Here is a tiny trained network, its code and every weight. The questions are about switching its units off for an input and a target symbol, where a switched-off unit gives its printed mean instead of its output.

import numpy as np


def w(rows, s, z=0):
    codes = np.array(rows[::2]) - 128.0
    scale = np.full(codes.shape[1], s)
    scale[-1] = z or s
    return codes * scale


def norm(h):
    return h / np.sqrt((h * h).mean(-1, keepdims=True) + 1e-5)


def f(y):
    return np.maximum(y, 0)


def softmax(a):
    e = np.exp(a - a.max(-1, keepdims=True))
    return e / e.sum(-1, keepdims=True)


def log_softmax(a):
    a = a - a.max(-1, keepdims=True)
    return a - np.log(np.exp(a).sum(-1, keepdims=True))


def net(x, mask):
    ids = ['βγεζηθλμξπστφψω'.index(c) for c in x.split()]
    T = len(ids)
    res = E[ids] + P[:T]
    u = 0
    for l in range(3):
        q, k, v = (norm(res) @ M[l].T for M in (Q, K, V))
        z = softmax(np.where(np.tri(T) > 0, q @ k.T / 3**0.5, -1e9)) @ v
        res = res + np.where(mask[u], z, O[l][:, -1]) @ O[l][:, :-1]
        u += 1
        y = f(norm(res) @ A[l][:, :-1].T + A[l][:, -1])
        res = res + np.where(mask[u : u + 4], y, B[l][:, -1]) @ B[l][:, :-1]
        u += 4
    return log_softmax(norm(res)[-1] @ U[:, :-1].T + U[:, -1])


Q, K, V, O, A, B = {}, {}, {}, {}, {}, {}
E = w([
[154,94,132,150,144],'β',
[71,130,186,199,192],'γ',
[73,63,61,143,86],'ε',
[107,125,73,157,153],'ζ',
[169,112,149,91,153],'η',
[88,91,154,163,163],'θ',
[181,5,129,121,173],'λ',
[109,199,133,137,105],'μ',
[152,114,130,99,161],'ξ',
[228,166,161,132,104],'π',
[128,161,191,82,92],'σ',
[122,149,85,74,144],'τ',
[198,132,82,87,135],'φ',
[62,168,121,86,158],'ψ',
[113,134,202,142,145],'ω',
],0.028)
P = w([
[29,64,164,133,248],'0',
[61,43,167,135,208],'1',
[61,30,165,137,191],'2',
[71,25,173,149,184],'3',
[81,14,165,147,168],'4',
[88,1,163,149,165],'5',
[94,10,153,156,147],'6',
[91,10,157,139,153],'7',
[81,9,157,142,159],'8',
],0.0048)
Q[0] = w([
[125,237,114,250,108],'0.h1',
[7,53,142,110,190],'0.h1',
[253,191,2,113,9],'0.h1',
],0.0077)
K[0] = w([
[139,165,160,170,168],'0.h1',
[112,135,108,168,47],'0.h1',
[112,132,92,104,248],'0.h1',
],0.014)
V[0] = w([
[129,158,115,150,4],'0.h1',
[74,96,83,197,89],'0.h1',
[132,238,108,202,230],'0.h1',
],0.0044)
O[0] = w([
[34,73,119,91,11,3],'0.h1',
[56,184,126,173,254,138],'0.h1',
[221,154,119,215,56,151],'0.h1',
],0.0055,0.0031)
A[0] = w([
[221,205,161,113,130,226],'0.n1',
[87,160,77,11,248,134],'0.n2',
[233,1,239,87,215,253],'0.n3',
[7,160,58,157,62,243],'0.n4',
],0.0077,0.0022)
B[0] = w([
[127,177,102,160,20,151],'0.n1',
[94,180,3,75,43,175],'0.n2',
[157,254,19,46,152,252],'0.n3',
[26,95,56,157,116,149],'0.n4',
],0.008,0.014)
Q[1] = w([
[150,173,221,133,104],'1.h1',
[140,113,20,102,247],'1.h1',
[82,60,123,229,65],'1.h1',
],0.011)
K[1] = w([
[44,238,253,131,127],'1.h1',
[189,44,105,76,246],'1.h1',
[86,102,93,169,81],'1.h1',
],0.014)
V[1] = w([
[92,250,107,172,131],'1.h1',
[82,94,107,114,103],'1.h1',
[175,107,1,199,132],'1.h1',
],0.0045)
O[1] = w([
[52,228,215,146,2,254],'1.h1',
[132,82,137,155,125,113],'1.h1',
[164,123,188,141,132,230],'1.h1',
],0.0079,0.0032)
A[1] = w([
[124,153,241,110,135,227],'1.n1',
[174,144,94,120,210,2],'1.n2',
[132,103,146,131,112,30],'1.n3',
[53,97,153,106,247,61],'1.n4',
],0.011,0.002)
B[1] = w([
[102,45,27,183,207,173],'1.n1',
[3,203,241,21,162,198],'1.n2',
[118,98,190,112,142,128],'1.n3',
[134,20,241,117,85,254],'1.n4',
],0.0074)
Q[2] = w([
[129,250,193,110,158],'2.h1',
[64,21,169,81,210],'2.h1',
[107,224,54,107,64],'2.h1',
],0.016)
K[2] = w([
[137,251,169,102,145],'2.h1',
[122,57,116,84,204],'2.h1',
[74,228,122,111,43],'2.h1',
],0.017)
V[2] = w([
[146,222,2,63,220],'2.h1',
[61,213,172,96,20],'2.h1',
[164,85,254,53,99],'2.h1',
],0.0055)
O[2] = w([
[185,27,128,131,160,240],'2.h1',
[99,2,198,107,136,252],'2.h1',
[92,168,122,10,128,83],'2.h1',
],0.0081,0.003)
A[2] = w([
[72,42,185,142,230,64],'2.n1',
[149,198,68,2,156,1],'2.n2',
[127,28,26,73,70,219],'2.n3',
[61,108,27,136,160,85],'2.n4',
],0.0093,0.0042)
B[2] = w([
[178,54,47,132,105,244],'2.n1',
[51,108,168,215,108,254],'2.n2',
[190,96,246,183,135,238],'2.n3',
[160,185,20,23,121,188],'2.n4',
],0.012,0.0068)
U = w([
[88,126,161,194,213,125],'β',
[93,88,97,199,148,100],'γ',
[157,84,119,125,36,95],'ε',
[181,129,37,119,164,101],'ζ',
[106,209,150,94,169,164],'η',
[103,61,231,60,102,100],'θ',
[89,110,203,57,246,3],'λ',
[29,168,129,181,18,100],'μ',
[112,206,109,53,130,151],'ξ',
[161,201,69,146,110,165],'π',
[183,110,219,128,90,90],'σ',
[151,139,112,62,37,201],'τ',
[185,181,186,128,113,161],'φ',
[68,87,95,58,112,161],'ψ',
[220,98,112,60,225,148],'ω',
],0.011,0.0065)

Each question gives the input, a string of symbols that net reads in full, and the target symbol t.
The units are the heads (3 rows each of Q, K, V and O) and the neurons (one row each of A and B). Each row of codes is followed by its name. A weight is (code - 128) times the scale printed after its matrix; where a second scale follows, it is the last column's (O, A, B and U).
mask holds one flag per unit, layer by layer, with each layer's heads first. A switched-off unit (its flag False) gives its mean, the last column of its rows in O or B, instead of its output. The means were averaged over made-up inputs and are rounded, as every weight is.
A unit's drop is (log p(t) with every unit on - log p(t) with that unit switched off) / (log p(t) with every unit on - log p(t) with every unit switched off).
The circuit of an input: a set's keep is (log p(t) with only the set's units on - log p(t) with every unit switched off) / (log p(t) with every unit on - log p(t) with every unit switched off). Starting from the 12 units with the biggest drops (on a tie, the unit counted first), units are removed one at a time, each time the one whose removal leaves the highest keep (on an exact tie, the one counted first), for as long as the keep stays at least 0.8.
units of the circuit, in order: the units of the circuit, biggest drop first
most important unit: the unit with the biggest drop
k most important neurons: the k neurons with the biggest drops, biggest first
k most important neurons of layer l: the k neurons of layer l with the biggest drops, biggest first
drop of u: that unit's drop, to one decimal
input θ ξ ψ μ ω ε ω φ γ, target γ: 2 most important neurons of layer 1	(1.n2, 1.n1)
input γ ξ ω λ ω, target ω: most important unit	2.h1
input γ φ γ θ λ ψ, target ω: units of the circuit, in order	(2.h1, 1.h1)
input γ θ β η φ, target σ: units of the circuit, in order	(2.n3, 2.n2)
input θ ξ ξ π β φ θ φ, target φ: 3 most important neurons	(2.n3, 2.n1, 2.n2)
input θ η ω, target ω: 2 most important neurons	(1.n1, 2.n2)
input ζ θ η β ξ, target ξ: 4 most important neurons	(0.n3, 1.n4, 0.n2, 2.n1)
input ψ π γ, target γ: 4 most important neurons	(1.n1, 2.n1, 1.n2, 0.n2)
input μ ξ θ, target μ: 2 most important neurons	(0.n2, 1.n2)
input σ β β β θ θ, target θ: 2 most important neurons	(1.n4, 2.n4)
input ε γ γ ψ γ τ θ, target ψ: 2 most important neurons	(2.n3, 1.n4)
input θ θ γ ψ φ γ γ β, target β: 4 most important neurons	(2.n2, 0.n3, 1.n4, 2.n4)
input ε θ η, target ξ: 3 most important neurons	(0.n3, 1.n4, 0.n2)
input θ η λ θ, target ω: 3 most important neurons	(2.n1, 2.n2, 0.n3)
input θ ε θ θ, target ψ: most important unit	2.h1
input μ θ γ τ θ, target μ: 2 most important neurons	(1.n2, 2.n3)
input γ γ η τ τ ψ, target τ: 3 most important neurons	(2.n4, 0.n2, 0.n3)
input φ λ ξ β, target λ: 2 most important neurons of layer 1	(1.n2, 1.n1)
input η ψ ω μ θ η γ, target μ: 2 most important neurons	(1.n4, 2.n3)
input γ η ω ω, target ζ: most important neuron of layer 2	(2.n3)
input ξ β σ θ, target θ: 2 most important neurons of layer 2	(2.n4, 2.n2)
input γ θ γ μ η γ σ, target θ: 2 most important neurons of layer 0	(0.n3, 0.n2)
input θ λ η ω γ θ, target ω: drop of 2.n4	-0.1
input ψ φ θ ξ, target ξ: drop of 0.n3	2.0
input ω γ β ξ μ γ σ, target θ: drop of 0.n1	0.0
input γ γ ζ η, target η: drop of 2.n1	0.4
input θ θ θ ξ γ η, target η: most important neuron of layer 2	(2.n1)
